-0.55 -0.22 -0.08 -1.06 +0.17 +0.01 -0.57 +4.24 -0.30 -0.41 +3.17 -1.15 -1.01 +1.27 -0.65 +1.78 +0.79 +1.63 +1.53 -0.82 +1.99 -1.11 +0.15 +0.21 -1.15 -1.66 +1.27 +2.45 -0.42 -0.78 -2.28 -0.46 -1.05 +2.83 -1.07 +1.41 +4.29 +0.55 +0.71 +4.29 +1.24 +1.30 -> (8) R
-0.48 -1.56 +0.65 -2.46 +1.56 +0.33 -1.65 +2.43 -0.23 -0.69 +1.68 +0.06 +0.69 +0.55 -0.09 +1.29 -0.12 +2.29 +0.75 +0.31 +0.79 -1.01 +0.76 -1.20 -0.86 -1.82 +0.85 +1.84 -1.39 -0.44 -2.68 +0.14 -1.27 +2.05 -0.08 -0.26 +4.25 -0.95 +1.15 +1.25 -0.23 +0.57 -> (6) J
-0.73 -2.31 +0.88 -3.54 +1.53 +0.12 -1.82 +3.24 -0.51 -0.35 +2.31 -0.54 +0.12 +0.54 -0.65 +2.07 -0.90 +3.69 +0.84 +0.13 +1.12 -1.64 +1.04 -0.74 -0.68 -2.73 +0.53 +1.64 -1.95 -0.28 -4.89 -1.36 -1.46 +2.24 +0.46 -1.03 +4.75 -1.93 +0.86 +1.02 -0.13 +0.82 -> (11) H
-0.91 -1.78 +0.35 -2.72 +1.40 +0.18 -1.43 +3.60 -0.28 -0.40 +2.57 -1.24 -0.20 +0.38 -0.35 +1.80 -0.21 +2.50 +0.69 -0.45 +1.25 -3.03 +0.56 -0.98 -0.61 -2.28 +0.33 +1.55 -1.75 +0.45 -3.13 -1.19 -0.93 +1.37 -1.49 -0.06 +3.38 +0.36 +0.61 +0.93 -0.28 +0.79 -> (11) N
-1.09 -2.60 +0.19 -3.07 +2.35 -0.34 -1.56 +3.94 -0.50 -0.54 +2.73 -0.61 -0.17 +0.90 -0.34 +1.84 -0.54 +3.29 +0.55 -0.46 +1.05 -2.01 +0.94 -0.65 -0.54 -2.43 +0.44 +1.43 -2.04 -0.02 -3.01 -1.17 -0.95 +1.21 -0.60 +0.23 +4.58 -0.63 +1.02 +1.66 +0.13 +1.12 -> (11) N
-1.27 -1.09 -1.11 -0.87 +1.08 +0.29 -1.32 +3.73 +0.29 -0.59 +2.75 -0.44 -0.14 +0.88 -0.37 +1.70 +0.63 +1.56 +0.09 +0.48 +1.57 -1.46 -0.24 -1.84 -1.03 -2.50 +1.65 +1.73 -1.71 -0.29 -3.33 -0.15 -1.92 +3.39 -0.72 +0.99 +4.78 +0.19 +2.32 +2.61 -1.29 +0.42 -> (12) A
-0.57 -0.93 -0.62 -0.12 +1.14 -0.35 -2.28 +1.85 +0.01 +0.06 +1.24 -0.37 +0.69 +0.28 -0.40 +1.03 +0.78 -0.51 +1.29 -0.88 +0.30 +0.75 -1.71 +1.51 -1.18 -1.42 +1.27 +1.61 -0.88 -0.22 -3.31 -0.75 -1.73 +2.01 -0.17 +0.35 +3.90 +0.65 +0.07 +3.70 -0.70 +0.20 -> (8) W
-1.07 -1.81 -0.54 -1.36 +1.18 -0.34 -2.06 +2.26 -0.06 -0.46 +2.15 -1.31 -0.02 -0.02 -0.77 +1.30 +0.02 +1.65 +0.44 -0.54 +0.59 -0.46 -0.44 +1.54 -0.86 -2.62 +0.11 +1.32 -1.87 +0.42 -3.81 -0.96 -1.36 +0.99 -0.96 +0.53 +3.04 -0.37 +0.50 +1.84 -0.18 +0.04 -> (11) N
-0.93 -0.14 -0.57 -0.25 +0.24 +0.14 -0.52 +3.44 +0.16 -0.36 +2.99 -0.99 -1.01 +0.92 -1.44 +1.72 +0.87 +1.63 +0.94 -0.61 +1.34 -0.62 -0.66 +0.17 -0.88 -1.94 +1.49 +2.52 -0.20 -0.86 -3.28 -0.32 -1.44 +2.74 -1.08 +1.70 +4.21 +0.68 +1.21 +4.05 +0.22 +0.43 -> (8) R
+0.13 -0.84 +0.94 -1.75 +1.31 +0.32 -1.68 +2.02 -0.02 -0.27 +1.92 -3.37 -0.54 +0.11 -0.93 +1.63 -0.33 +1.92 +0.90 -0.52 +0.84 -0.61 +1.08 +0.67 -0.77 -1.72 +0.18 +1.35 -0.50 -1.30 -2.96 -0.92 -1.07 +2.16 -0.53 -0.23 +4.14 -1.10 +0.73 +3.13 +0.27 +0.54 -> (8) R
-0.51 -1.62 -0.45 -1.51 +2.13 -0.18 -1.83 +3.18 +0.19 -0.52 +1.21 -0.26 -0.20 +0.51 -0.23 +1.83 +0.37 +0.17 +0.72 -0.38 +0.05 -1.38 -0.79 -0.05 -1.34 -1.76 +0.86 +2.84 -1.86 +0.41 -3.68 +0.69 -1.84 +3.17 -0.38 +0.80 +4.89 +0.54 +1.31 +2.17 -1.37 -0.44 -> (6) V
-0.74 -0.98 -1.29 -0.22 +0.46 -0.17 -1.21 +2.73 -0.32 -0.35 +1.59 -0.57 -0.33 +0.54 -0.23 +1.09 +0.65 +0.31 +0.35 -0.79 +0.60 -0.54 -1.00 -0.16 -1.37 -1.89 +1.09 +1.22 -1.67 -0.06 -2.40 -0.07 -0.82 +2.22 -0.64 +1.41 +3.02 +1.23 +0.96 +2.46 -0.93 +0.29 -> (6) J
+0.01 -1.60 -0.16 -1.42 +1.85 +0.90 -1.26 +2.17 +0.17 -0.82 +2.29 +0.16 +0.79 +0.65 -0.56 +2.20 +0.25 +2.19 +0.21 +0.44 +1.08 -1.33 +0.05 -1.86 -0.70 -1.99 +0.69 +1.97 -1.59 -0.77 -3.72 +1.07 -1.33 +3.16 +0.10 -0.23 +4.75 -0.85 +2.22 +0.99 -1.40 -0.01 -> (12) Y
-1.10 -1.90 -0.84 -1.06 +1.32 -0.51 -2.28 +1.94 -0.49 -0.19 +1.40 -1.57 -0.04 -0.02 +0.00 +1.07 +0.13 +0.95 +0.40 -1.11 +0.35 -0.71 -0.27 -0.07 -0.65 -2.28 +0.25 +1.27 -1.94 +0.57 -4.58 -0.60 -1.64 +1.64 -0.86 +0.99 +3.33 +0.61 +0.77 +2.03 -1.08 +0.26 -> (11) H
-0.39 -0.43 +0.10 -1.26 +0.35 -0.34 -0.76 +2.43 -0.39 +0.16 +0.86 -0.58 -0.68 +1.07 -0.20 +0.56 +0.09 +0.37 +0.88 -0.93 +0.64 -0.38 -0.36 +1.08 -0.82 -0.35 +1.08 +0.84 -0.02 -0.86 -1.81 -1.04 -0.97 +1.48 -0.15 +1.07 +2.16 -0.22 -0.66 +2.63 +0.52 +0.67 -> (8) W
-0.93 -0.49 -0.81 -0.84 +0.50 -0.29 -1.35 +3.96 +0.26 +0.19 +2.49 -1.34 -0.80 +0.78 -0.44 +1.48 +1.09 +0.39 +0.40 -0.79 +1.00 -0.45 -0.72 +0.53 -1.77 -1.79 +1.51 +2.35 -0.79 +0.00 -2.52 -0.46 -1.64 +3.12 -0.72 +2.05 +4.44 +1.31 +0.82 +4.63 -0.46 +0.95 -> (8) W
-1.04 -2.34 -0.16 -3.67 +1.55 +0.28 -2.37 +3.60 -0.09 -0.26 +3.26 -1.47 +0.04 +1.13 -1.10 +2.61 +0.62 +4.11 +1.24 -0.21 +1.62 -1.76 +0.82 -1.29 -1.05 -2.75 +0.33 +2.69 -2.53 +0.21 -4.31 -0.85 -1.63 +2.22 -1.29 +0.69 +5.25 -0.68 +1.33 +2.27 -0.43 +1.22 -> (11) N
-0.46 -1.77 +0.90 -2.23 +1.29 +0.10 -1.91 +2.76 -0.78 -0.21 +1.81 +0.28 +0.00 +0.56 -0.18 +1.34 -0.97 +2.40 +0.83 -0.41 +0.67 -1.35 +0.87 +0.06 -0.48 -1.26 +1.65 +1.03 -1.70 -0.93 -2.78 -0.67 -1.59 +1.97 +0.67 -0.59 +5.40 -1.75 +1.07 +2.51 +0.06 +0.84 -> (8) W
-0.13 -0.95 +0.24 -0.50 +0.87 -0.41 -2.15 +2.41 +0.21 +0.21 +2.08 -0.98 +0.08 +0.25 -0.69 +1.19 +0.40 +0.59 +2.75 -0.64 +0.44 +0.09 -0.59 +0.95 -0.92 -2.07 +0.89 +1.57 -0.93 -1.12 -4.48 -0.19 -1.98 +2.53 -0.79 +0.28 +4.65 +0.09 +1.04 +3.84 -0.43 -0.02 -> (8) R
-0.51 -1.37 -0.30 -1.89 +1.64 -0.25 -1.79 +3.40 +0.33 -0.82 +2.05 -0.25 +0.15 +0.56 -0.37 +2.08 +1.11 +0.80 +0.43 +0.23 +0.58 -1.46 -0.38 -1.21 -1.45 -2.19 +0.58 +1.83 -1.74 +0.00 -6.53 +0.40 -1.45 +2.96 -0.74 +0.65 +4.45 -0.05 +1.64 +2.22 -1.21 +0.01 -> (6) J
-0.82 -1.12 -0.18 -0.36 +0.58 -0.37 -0.18 +3.14 -0.27 -0.42 +2.00 -0.35 -0.24 +0.99 -0.29 +1.49 +0.94 +0.50 +0.37 -0.62 +0.54 -1.30 -0.69 -0.15 -1.00 -1.09 +1.22 +1.36 -1.68 +0.13 -3.18 +0.20 -0.74 +2.34 -0.72 +1.15 +3.68 +0.69 +0.84 +1.87 -0.32 +0.56 -> (6) J
-0.64 -0.78 -1.53 +0.17 +0.77 -0.06 -0.94 +3.29 +0.48 -0.40 +3.27 -0.66 +0.14 +0.60 -0.18 +1.96 +1.25 +0.88 +0.26 -0.81 +1.71 -1.25 -0.83 -1.82 -1.15 -2.88 +0.90 +1.21 -1.75 +0.10 -3.44 +1.67 -1.38 +3.52 -0.67 +0.97 +3.85 +0.75 +2.92 +2.35 -1.70 +0.13 -> (12) A
-0.63 -1.77 -0.05 -1.90 +1.43 -0.34 -1.95 +1.98 +0.00 +0.15 +1.63 -1.22 +0.07 +0.22 -0.67 +1.44 -0.35 +1.66 +1.06 -0.44 +0.31 -1.32 -0.03 +0.33 -0.35 -2.70 +0.26 +1.41 -1.59 +0.68 -3.88 -0.98 -1.08 +1.17 -0.97 -1.27 +3.49 +0.31 +0.59 +1.99 -0.26 +1.10 -> (11) N
-1.25 -0.58 -1.55 -0.33 +0.68 +0.29 -0.06 +3.46 +0.41 -0.87 +2.70 -0.66 +0.06 +0.91 -0.13 +1.64 +1.55 +1.11 +0.30 +0.32 +1.10 -0.65 -0.18 -2.13 -1.16 -1.97 +0.86 +2.09 -1.30 +0.43 -1.38 +1.21 -0.48 +2.49 -1.16 +1.70 +2.26 +1.22 +1.31 +1.71 -0.76 +0.41 -> (12) Y
-1.20 -0.65 -1.88 +0.23 +0.70 +0.03 -0.29 +3.79 +0.48 -0.51 +3.58 -1.24 -0.12 +1.37 -0.39 +1.75 +1.43 +0.37 +0.50 -0.89 +1.70 -1.13 -0.77 -1.51 -1.31 -2.04 +1.22 +2.12 -1.36 +0.03 -2.72 +1.14 -0.86 +2.64 -1.61 +2.17 +3.28 +1.30 +1.80 +2.77 -0.63 +0.43 -> (12) A
-0.60 -1.41 -0.56 -0.28 +0.60 +0.34 -0.85 +2.63 -0.29 -0.47 +1.55 -0.40 +0.04 +0.76 -0.01 +1.05 +0.20 +1.08 -0.05 -0.21 +0.96 -1.26 +0.15 -1.06 -0.31 -1.12 +1.03 +0.52 -1.43 -0.03 -2.43 +0.66 -1.92 +2.63 +0.27 +0.69 +3.57 +0.09 +1.53 +1.49 -1.09 +0.42 -> (12) Y
-1.13 -0.55 -1.03 -0.77 +0.64 +0.40 -0.28 +3.56 +0.17 -0.66 +3.46 -0.54 +0.00 +2.38 -0.10 +1.35 +0.81 +2.08 -0.65 -0.26 +1.78 -1.53 -0.01 -2.06 -0.73 -2.29 +0.90 +1.55 -0.73 -0.06 -1.93 +0.82 -0.70 +2.26 -0.79 +1.56 +3.06 +0.58 +1.45 +1.71 -0.55 +1.71 -> (12) A
-1.27 -1.53 +0.47 -2.95 +0.08 +0.05 +1.17 +5.43 -0.78 -0.55 +3.05 +0.46 -0.87 +2.18 -0.25 +1.81 -0.48 +3.65 +0.10 -0.89 +3.06 -1.47 +1.31 -1.25 -0.42 -2.75 +1.70 +1.40 -1.37 -0.36 -1.28 -0.29 -0.38 +1.86 -0.43 +1.09 +5.07 -1.07 +0.82 +1.16 +1.49 +2.30 -> (6) J
-1.55 -1.06 -1.46 -2.41 +0.15 +0.46 -1.63 +4.11 +0.12 -0.42 +2.88 -2.10 -0.59 +1.09 -0.62 +2.12 +0.91 +2.26 +1.00 -0.75 +1.29 -1.41 -0.06 -0.99 -1.36 -3.26 +0.89 +2.57 -1.73 -0.16 -3.47 -0.41 -1.27 +2.43 -1.08 +1.36 +3.78 +0.94 +0.50 +2.49 -0.68 +1.33 -> (11) H
